Below are the code and all the weights of a small trained network. Each question names an input and a target symbol and asks about switching units off, where a switched-off unit gives its printed mean instead of its output.

import numpy as np


def w(rows, s, z=0):
    codes = np.array(rows[::2]) - 128.0
    scale = np.full(codes.shape[1], s)
    scale[-1] = z or s
    return codes * scale


def norm(h):
    return h / np.sqrt((h * h).mean(-1, keepdims=True) + 1e-5)


def f(y):
    return y / 2 * (1 + np.tanh(0.7978845608 * (y + 0.044715 * y**3)))


def softmax(a):
    e = np.exp(a - a.max(-1, keepdims=True))
    return e / e.sum(-1, keepdims=True)


def log_softmax(a):
    a = a - a.max(-1, keepdims=True)
    return a - np.log(np.exp(a).sum(-1, keepdims=True))


def net(x, mask):
    ids = ['αεζθμξπστω'.index(c) for c in x.split()]
    T = len(ids)
    res = E[ids] + P[:T]
    u = 0
    for l in range(2):
        q, k, v = (norm(res) @ M[l].T for M in (Q, K, V))
        z = softmax(np.where(np.tri(T) > 0, q @ k.T / 2**0.5, -1e9)) @ v
        res = res + np.where(mask[u], z, O[l][:, -1]) @ O[l][:, :-1]
        u += 1
        y = f(norm(res) @ A[l][:, :-1].T + A[l][:, -1])
        res = res + np.where(mask[u : u + 4], y, B[l][:, -1]) @ B[l][:, :-1]
        u += 4
    return log_softmax(norm(res)[-1] @ U[:, :-1].T + U[:, -1])


Q, K, V, O, A, B = {}, {}, {}, {}, {}, {}
E = w([
[157,106,104,46],'α',
[149,160,124,121],'ε',
[162,93,174,255],'ζ',
[197,177,25,107],'θ',
[112,144,171,250],'μ',
[122,113,85,166],'ξ',
[150,127,107,149],'π',
[119,106,180,103],'σ',
[193,129,98,112],'τ',
[114,172,88,162],'ω',
],0.022)
P = w([
[1,196,99,60],'0',
[121,150,134,185],'1',
[121,142,130,181],'2',
[121,138,134,180],'3',
[119,136,136,181],'4',
[115,135,141,181],'5',
[118,134,144,180],'6',
[110,133,147,183],'7',
[109,131,149,183],'8',
[109,131,148,181],'9',
[109,130,148,179],'10',
[106,129,147,177],'11',
[106,128,147,174],'12',
[105,129,149,174],'13',
],0.0059)
Q[0] = w([
[143,112,115,60],'0.h1',
[78,183,210,3],'0.h1',
],0.0061)
K[0] = w([
[32,190,202,214],'0.h1',
[141,2,235,139],'0.h1',
],0.0073)
V[0] = w([
[131,113,158,73],'0.h1',
[133,105,170,254],'0.h1',
],0.0092)
O[0] = w([
[209,255,199,173,5],'0.h1',
[153,182,209,203,112],'0.h1',
],0.0045,0.003)
A[0] = w([
[191,149,66,133,89],'0.n1',
[133,151,229,55,141],'0.n2',
[171,150,83,94,251],'0.n3',
[2,71,59,144,119],'0.n4',
],0.0088,0.0029)
B[0] = w([
[24,79,2,113,200],'0.n1',
[224,192,17,147,158],'0.n2',
[79,184,234,224,234],'0.n3',
[165,165,166,85,254],'0.n4',
],0.0064,0.0046)
Q[1] = w([
[178,161,165,144],'1.h1',
[127,253,173,86],'1.h1',
],0.016)
K[1] = w([
[149,2,139,243],'1.h1',
[229,107,194,169],'1.h1',
],0.0095)
V[1] = w([
[2,76,185,93],'1.h1',
[190,188,174,93],'1.h1',
],0.0084)
O[1] = w([
[60,66,105,67,14],'1.h1',
[255,121,139,73,7],'1.h1',
],0.012,0.0022)
A[1] = w([
[133,122,161,174,179],'1.n1',
[127,215,138,74,104],'1.n2',
[121,196,178,100,254],'1.n3',
[94,2,135,29,212],'1.n4',
],0.0066,0.0051)
B[1] = w([
[242,181,206,34,210],'1.n1',
[18,144,50,232,127],'1.n2',
[126,255,184,139,252],'1.n3',
[184,161,250,78,191],'1.n4',
],0.0084,0.0032)
U = w([
[181,55,48,179,151],'α',
[205,67,120,117,79],'ε',
[169,76,141,233,12],'ζ',
[120,189,27,162,65],'θ',
[98,157,143,185,222],'μ',
[3,110,144,125,200],'ξ',
[132,113,187,48,238],'π',
[247,171,138,143,10],'σ',
[33,146,54,169,3],'τ',
[114,32,135,135,248],'ω',
],0.016,0.0035)

Each question gives the input, a string of symbols that net reads in full, and the target symbol t.
The units are the heads (2 rows each of Q, K, V and O) and the neurons (one row each of A and B). Each row of codes is followed by its name. A weight is (code - 128) times the scale printed after its matrix; where a second scale follows, it is the last column's (O, A, B and U).
mask holds one flag per unit, layer by layer, with each layer's heads first. A switched-off unit (its flag False) gives its mean, the last column of its rows in O or B, instead of its output. The means were averaged over made-up inputs and are rounded, as every weight is.
A unit's drop is (log p(t) with every unit on - log p(t) with that unit switched off) / (log p(t) with every unit on - log p(t) with every unit switched off).
The circuit of an input: a set's keep is (log p(t) with only the set's units on - log p(t) with every unit switched off) / (log p(t) with every unit on - log p(t) with every unit switched off). Starting from all 10 units, units are removed one at a time, each time the one whose removal leaves the highest keep (on an exact tie, the one counted first), for as long as the keep stays at least 0.8.
circuit, biggest first: the units of the circuit, biggest drop first
top k neurons: the k neurons with the biggest drops, biggest first
k most important neurons of layer l: the k neurons of layer l with the biggest drops, biggest first
input ω ξ σ ε ω ω, target σ: circuit, biggest first => [1.h1; 0.n2]
input α τ σ θ π π α σ α α α ξ τ, target α: circuit, biggest first => [0.n1; 1.n3]
input τ τ α τ α α π θ π, target τ: top 4 neurons => [0.n1; 0.n4; 0.n2; 0.n3]
input σ ε ω π, target σ: circuit, biggest first => [0.n2; 1.h1]
input ε ξ ω ω σ α μ π α τ, target ε: top 4 neurons => [0.n1; 0.n2; 1.n3; 1.n4]
input τ ξ ζ μ τ, target τ: top 2 neurons => [0.n1; 0.n2]
input ω μ ω ξ ξ ω μ π, target ω: top 3 neurons => [0.n2; 1.n3; 0.n3]
input ξ σ σ μ μ π, target ξ: circuit, biggest first => [1.h1]
input σ α ζ ξ ξ, target σ: circuit, biggest first => [1.h1; 0.n2; 0.h1]
input θ τ τ ξ μ τ, target θ: top 4 neurons => [0.n1; 1.n4; 0.n4; 0.n3]
input ε ζ ε ω ξ σ ζ θ ξ α, target θ: circuit, biggest first => [0.h1; 0.n2; 1.n2]
input ω π α ω ξ, target ω: top 4 neurons => [1.n3; 0.n2; 0.n3; 0.n4]
input ε ξ π ξ, target ε: 3 most important neurons of layer 1 => [1.n3; 1.n4; 1.n1]
input α ω ε σ θ α ξ, target α: top 2 neurons => [0.n3; 1.n3]
input θ ξ ε, target ξ: 2 most important neurons of layer 0 => [0.n2; 0.n3]
input τ α ω ξ π, target τ: circuit, biggest first => [0.n1; 0.n2; 1.h1; 0.n3]
input ξ τ τ ξ ε, target ξ: top neuron => [0.n1]
input π θ μ ξ ω ξ, target π: top 3 neurons => [0.n2; 0.n4; 1.n4]
input ω σ τ τ ε ω π, target ω: 3 most important neurons of layer 0 => [0.n2; 0.n4; 0.n3]
input ζ π ω α ξ ζ α μ π θ ξ ε α, target μ: top neuron => [0.n3]
input α σ ω τ, target α: top 4 neurons => [0.n1; 1.n3; 1.n1; 0.n3]
input α μ α ξ, target α: top 2 neurons => [1.n3; 1.n1]
input θ α ξ ξ ε α ξ τ π, target θ: top 2 neurons => [0.n3; 0.n1]
input α τ π ω ξ ξ ξ ξ σ ξ ξ τ ω, target σ: 3 most important neurons of layer 0 => [0.n2; 0.n4; 0.n3]
input ξ π θ τ ξ ζ α θ ω ξ, target ξ: top 2 neurons => [0.n2; 0.n4]
input θ ω α τ ε ζ σ α α π, target θ: 2 most important neurons of layer 0 => [0.n1; 0.n3]
input π ξ σ, target σ: most important neuron of layer 0 => [0.n2]
input ω ξ ξ ξ, target ω: 2 most important neurons of layer 0 => [0.n2; 0.n4]
